Below are the code and all the weights of a small trained network. Each question names an input and a class and asks about switching units off, where a switched-off unit gives its printed mean instead of its output.

import numpy as np


def w(rows, s, z=0):
    codes = np.array(rows[::2]) - 128.0
    scale = np.full(codes.shape[1], s)
    scale[-1] = z or s
    return codes * scale


def f(y):
    return y / 2 * (1 + np.tanh(0.7978845608 * (y + 0.044715 * y**3)))


def log_softmax(a):
    a = a - a.max(-1, keepdims=True)
    return a - np.log(np.exp(a).sum(-1, keepdims=True))


def net(x, mask):
    res = np.array(x, float).reshape(1, 6) / 4 @ E
    y = f(res @ A[0][:, :-1].T + A[0][:, -1])
    res = res + np.where(mask, y, B[0][:, -1]) @ B[0][:, :-1]
    return log_softmax(res[-1] @ U[:, :-1].T + U[:, -1])


A, B = {}, {}
E = w([
[83,68,183,32,218,161,70],'x0',
[123,119,127,135,130,125,135],'x1',
[43,179,187,135,101,153,183],'x2',
[107,128,146,254,136,207,47],'x3',
[191,178,126,147,204,161,180],'x4',
[162,54,112,90,83,238,170],'x5',
],0.0091)
A[0] = w([
[120,80,161,91,178,150,97,27],'neuron 1',
[71,68,116,129,60,103,139,144],'neuron 2',
[107,99,128,188,144,152,102,30],'neuron 3',
[129,172,148,163,155,69,81,97],'neuron 4',
[36,57,94,94,89,90,91,117],'neuron 5',
[74,130,143,138,29,93,64,148],'neuron 6',
[25,174,215,131,77,143,196,99],'neuron 7',
[142,111,124,100,108,110,196,253],'neuron 8',
[139,130,138,75,126,67,164,115],'neuron 9',
[89,149,148,131,191,66,113,90],'neuron 10',
[118,190,116,141,145,68,121,163],'neuron 11',
[203,170,47,213,3,104,182,19],'neuron 12',
[151,89,185,150,211,128,180,176],'neuron 13',
[117,156,125,211,135,196,64,145],'neuron 14',
[153,193,95,131,190,161,187,120],'neuron 15',
[128,171,175,146,154,153,179,160],'neuron 16',
[165,114,116,61,96,197,175,119],'neuron 17',
[235,72,22,134,133,77,30,121],'neuron 18',
[141,80,149,144,94,190,141,243],'neuron 19',
],0.011,0.0066)
B[0] = w([
[27,177,191,56,152,255,99,164],'neuron 1',
[235,192,96,101,170,147,113,181],'neuron 2',
[89,92,5,70,91,138,100,149],'neuron 3',
[123,117,168,167,72,178,180,184],'neuron 4',
[211,207,131,81,123,159,126,194],'neuron 5',
[204,222,98,161,166,144,129,208],'neuron 6',
[90,65,99,128,212,84,234,208],'neuron 7',
[140,67,148,122,120,59,67,210],'neuron 8',
[44,61,67,137,85,73,41,181],'neuron 9',
[130,119,159,200,6,208,182,175],'neuron 10',
[136,108,165,194,38,151,129,198],'neuron 11',
[5,192,198,55,173,215,68,251],'neuron 12',
[172,226,133,99,113,144,70,182],'neuron 13',
[123,60,44,122,108,31,56,219],'neuron 14',
[193,214,57,74,103,100,120,183],'neuron 15',
[196,146,122,103,182,117,162,171],'neuron 16',
[134,114,144,184,37,132,146,192],'neuron 17',
[143,69,136,146,202,147,244,238],'neuron 18',
[188,84,187,199,64,108,137,209],'neuron 19',
],0.0075,0.012)
U = w([
[41,123,179,91,132,182,91,108],'0',
[152,95,161,153,118,87,111,248],'1',
[145,81,158,181,11,148,160,82],'2',
[215,169,74,110,121,118,122,81],'3',
[109,48,87,131,177,122,227,112],'4',
[90,54,56,114,74,62,73,99],'5',
],0.012,0.017)

Each question gives the input, the list of numbers given to net, and the class t.
The units are the neurons (one row each of A and B). Each row of codes is followed by its name. A weight is (code - 128) times the scale printed after its matrix; where a second scale follows, it is the last column's (A, B and U).
mask holds one flag per neuron, in row order. A switched-off neuron (its flag False) gives its mean, the last column of its row in B, instead of its output. The means were averaged over made-up inputs and are rounded, as every weight is.
A unit's drop is (log p(t) with every unit on - log p(t) with that unit switched off) / (log p(t) with every unit on - log p(t) with every unit switched off).
The circuit of an input: a set's keep is (log p(t) with only the set's units on - log p(t) with every unit switched off) / (log p(t) with every unit on - log p(t) with every unit switched off). Starting from the 12 units with the biggest drops (on a tie, the unit counted first), units are removed one at a time, each time the one whose removal leaves the highest keep (on an exact tie, the one counted first), for as long as the keep stays at least 0.8.
circuit, biggest first: the units of the circuit, biggest drop first
most important unit: the unit with the biggest drop
k most important neurons: the k neurons with the biggest drops, biggest first
drop of u: that unit's drop, to one decimal
input [4,-6,-4,-4,-8,3], class 3: circuit, biggest first => neuron 5
input [1,3,3,-2,-6,-5], class 3: 2 most important neurons => neuron 6; neuron 5
input [-4,-5,-5,1,-2,-6], class 2: circuit, biggest first => neuron 11; neuron 4
input [5,2,3,6,2,1], class 5: circuit, biggest first => neuron 14; neuron 3
input [-1,-2,-3,5,-6,-7], class 2: 3 most important neurons => neuron 4; neuron 10; neuron 11
input [-5,0,5,-7,2,-6], class 5: 3 most important neurons => neuron 9; neuron 18; neuron 8
input [4,4,5,2,-8,-3], class 3: 2 most important neurons => neuron 5; neuron 6
input [1,6,3,6,-7,-6], class 3: 2 most important neurons => neuron 6; neuron 5
input [7,-6,3,-2,6,-8], class 2: 2 most important neurons => neuron 10; neuron 12
input [-2,1,6,-6,3,-3], class 4: 4 most important neurons => neuron 7; neuron 14; neuron 16; neuron 19
input [2,-2,-5,4,1,1], class 4: circuit, biggest first => neuron 18; neuron 8
input [-6,-6,-6,-2,-4,2], class 0: 2 most important neurons => neuron 12; neuron 7
input [1,6,8,2,-8,-8], class 2: 3 most important neurons => neuron 10; neuron 11; neuron 4
input [1,-2,-3,-5,4,7], class 2: circuit, biggest first => neuron 17
input [-8,1,8,-6,-3,-2], class 0: 2 most important neurons => neuron 12; neuron 18
input [-3,-4,4,-5,4,-3], class 5: 3 most important neurons => neuron 9; neuron 18; neuron 6
input [3,-6,0,7,-5,-5], class 5: 2 most important neurons => neuron 14; neuron 3
input [5,5,-6,5,-1,-6], class 2: circuit, biggest first => neuron 10; neuron 4
input [-3,6,6,-7,-1,0], class 5: drop of neuron 8 => 0.6
input [-3,-1,8,5,-3,2], class 4: most important unit => neuron 7
input [1,0,-4,7,-6,2], class 5: drop of neuron 10 => 0.1
input [0,7,-3,8,-2,-7], class 5: drop of neuron 3 => 0.7
